Here is a tiny trained network, its code and every weight. The questions are about switching its units off for an input and a class, where a switched-off unit gives its printed mean instead of its output.

import numpy as np


def w(rows, s, z=0):
    codes = np.array(rows[::2]) - 128.0
    scale = np.full(codes.shape[1], s)
    scale[-1] = z or s
    return codes * scale


def f(y):
    return np.maximum(y, 0)


def log_softmax(a):
    a = a - a.max(-1, keepdims=True)
    return a - np.log(np.exp(a).sum(-1, keepdims=True))


def net(x, mask):
    res = np.array(x, float).reshape(1, 8) / 4 @ E
    y = f(res @ A[0][:, :-1].T + A[0][:, -1])
    res = res + np.where(mask, y, B[0][:, -1]) @ B[0][:, :-1]
    return log_softmax(res[-1] @ U[:, :-1].T + U[:, -1])


A, B = {}, {}
E = w([
[130,127,128,128,129],'x0',
[127,128,128,129,128],'x1',
[71,90,193,1,97],'x2',
[82,125,7,138,6],'x3',
[216,16,74,115,171],'x4',
[130,128,128,126,128],'x5',
[9,58,121,193,193],'x6',
[141,70,229,211,2],'x7',
],0.007)
A[0] = w([
[198,146,89,236,161,36],'n1',
[94,171,63,89,168,165],'n2',
[140,143,108,88,212,100],'n3',
[102,84,121,127,140,80],'n4',
[185,80,94,121,132,49],'n5',
[242,184,140,109,83,68],'n6',
[87,185,110,131,78,128],'n7',
[144,73,181,175,63,5],'n8',
[74,122,172,46,103,68],'n9',
[198,8,68,135,130,1],'n10',
[123,100,160,140,99,28],'n11',
[78,56,113,160,161,29],'n12',
[111,129,117,127,150,41],'n13',
[100,234,150,193,130,169],'n14',
[116,90,21,133,48,52],'n15',
[54,71,148,195,174,96],'n16',
[146,83,214,184,93,50],'n17',
[170,125,229,168,214,165],'n18',
[123,36,148,43,118,153],'n19',
[184,123,124,84,94,114],'n20',
[165,153,195,120,161,139],'n21',
[147,106,149,168,105,106],'n22',
],0.014,0.0021)
B[0] = w([
[208,207,134,253,158,210],'n1',
[208,81,87,72,112,217],'n2',
[185,83,91,93,92,207],'n3',
[123,168,123,119,138,152],'n4',
[103,104,189,97,161,179],'n5',
[54,194,87,69,204,223],'n6',
[74,75,158,137,110,193],'n7',
[195,104,86,66,135,208],'n8',
[171,139,170,211,173,207],'n9',
[89,16,246,97,154,212],'n10',
[164,112,123,102,121,163],'n11',
[102,200,111,85,171,179],'n12',
[141,140,121,96,115,143],'n13',
[143,69,233,123,178,215],'n14',
[85,156,83,180,6,220],'n15',
[60,198,105,73,182,208],'n16',
[196,92,81,84,123,219],'n17',
[67,113,106,178,3,245],'n18',
[166,182,138,243,145,209],'n19',
[97,189,106,109,159,187],'n20',
[61,118,120,137,83,199],'n21',
[164,108,109,110,124,171],'n22',
],0.02,0.012)
U = w([
[44,135,115,164,17,192],'0',
[219,99,71,64,141,57],'1',
[184,195,170,245,200,82],'2',
[32,217,109,59,216,14],'3',
[77,61,254,122,168,252],'4',
],0.0076,0.0028)

Each question gives the input, the list of numbers given to net, and the class t.
The units are the neurons (one row each of A and B). Each row of codes is followed by its name. A weight is (code - 128) times the scale printed after its matrix; where a second scale follows, it is the last column's (A, B and U).
mask holds one flag per neuron, in row order. A switched-off neuron (its flag False) gives its mean, the last column of its row in B, instead of its output. The means were averaged over made-up inputs and are rounded, as every weight is.
A unit's drop is (log p(t) with every unit on - log p(t) with that unit switched off) / (log p(t) with every unit on - log p(t) with every unit switched off).
The circuit of an input: a set's keep is (log p(t) with only the set's units on - log p(t) with every unit switched off) / (log p(t) with every unit on - log p(t) with every unit switched off). Starting from the 12 units with the biggest drops (on a tie, the unit counted first), units are removed one at a time, each time the one whose removal leaves the highest keep (on an exact tie, the one counted first), for as long as the keep stays at least 0.8.
circuit, biggest first: the units of the circuit, biggest drop first
unit that matters most: the unit with the biggest drop
k most important neurons: the k neurons with the biggest drops, biggest first
drop when u is switched off: that unit's drop, to one decimal
input [-8,2,5,6,-8,-1,4,0], class 4: circuit, biggest first -> n18; n7
input [3,-7,-6,-3,-4,1,-4,-8], class 1: 2 most important neurons -> n2; n3
input [4,2,-6,4,-8,3,-3,6], class 4: circuit, biggest first -> n14
input [-2,0,0,3,-1,6,-6,6], class 1: 4 most important neurons -> n8; n16; n17; n12
input [-2,-7,0,-2,-8,-8,-6,7], class 4: 2 most important neurons -> n14; n2
input [6,-5,-2,7,0,-1,8,-1], class 3: 3 most important neurons -> n16; n12; n18
input [1,6,-5,5,6,-2,8,1], class 3: 2 most important neurons -> n16; n12
input [5,-2,7,-4,-3,7,6,2], class 2: 3 most important neurons -> n9; n19; n6
input [1,0,-1,-6,7,0,-7,-1], class 3: 2 most important neurons -> n6; n20
input [6,-4,8,-4,7,8,3,8], class 1: 3 most important neurons -> n17; n8; n1
input [7,-5,-6,4,5,-7,0,8], class 1: 2 most important neurons -> n8; n17
input [3,-4,-4,0,0,-8,4,-4], class 1: 4 most important neurons -> n19; n2; n6; n9
input [1,1,6,-1,4,-6,7,-5], class 3: 2 most important neurons -> n16; n12
input [2,0,7,-5,2,7,4,-1], class 2: unit that matters most -> n19
input [8,-8,6,2,7,-4,-4,-1], class 4: 2 most important neurons -> n10; n1
input [6,5,-5,-8,3,4,6,2], class 0: drop when n18 is switched off -> 3.1
input [7,-5,-4,-7,-2,4,8,0], class 3: drop when n21 is switched off -> -0.1
input [3,3,-2,-2,-3,-6,-2,-2], class 4: drop when n17 is switched off -> 0.3
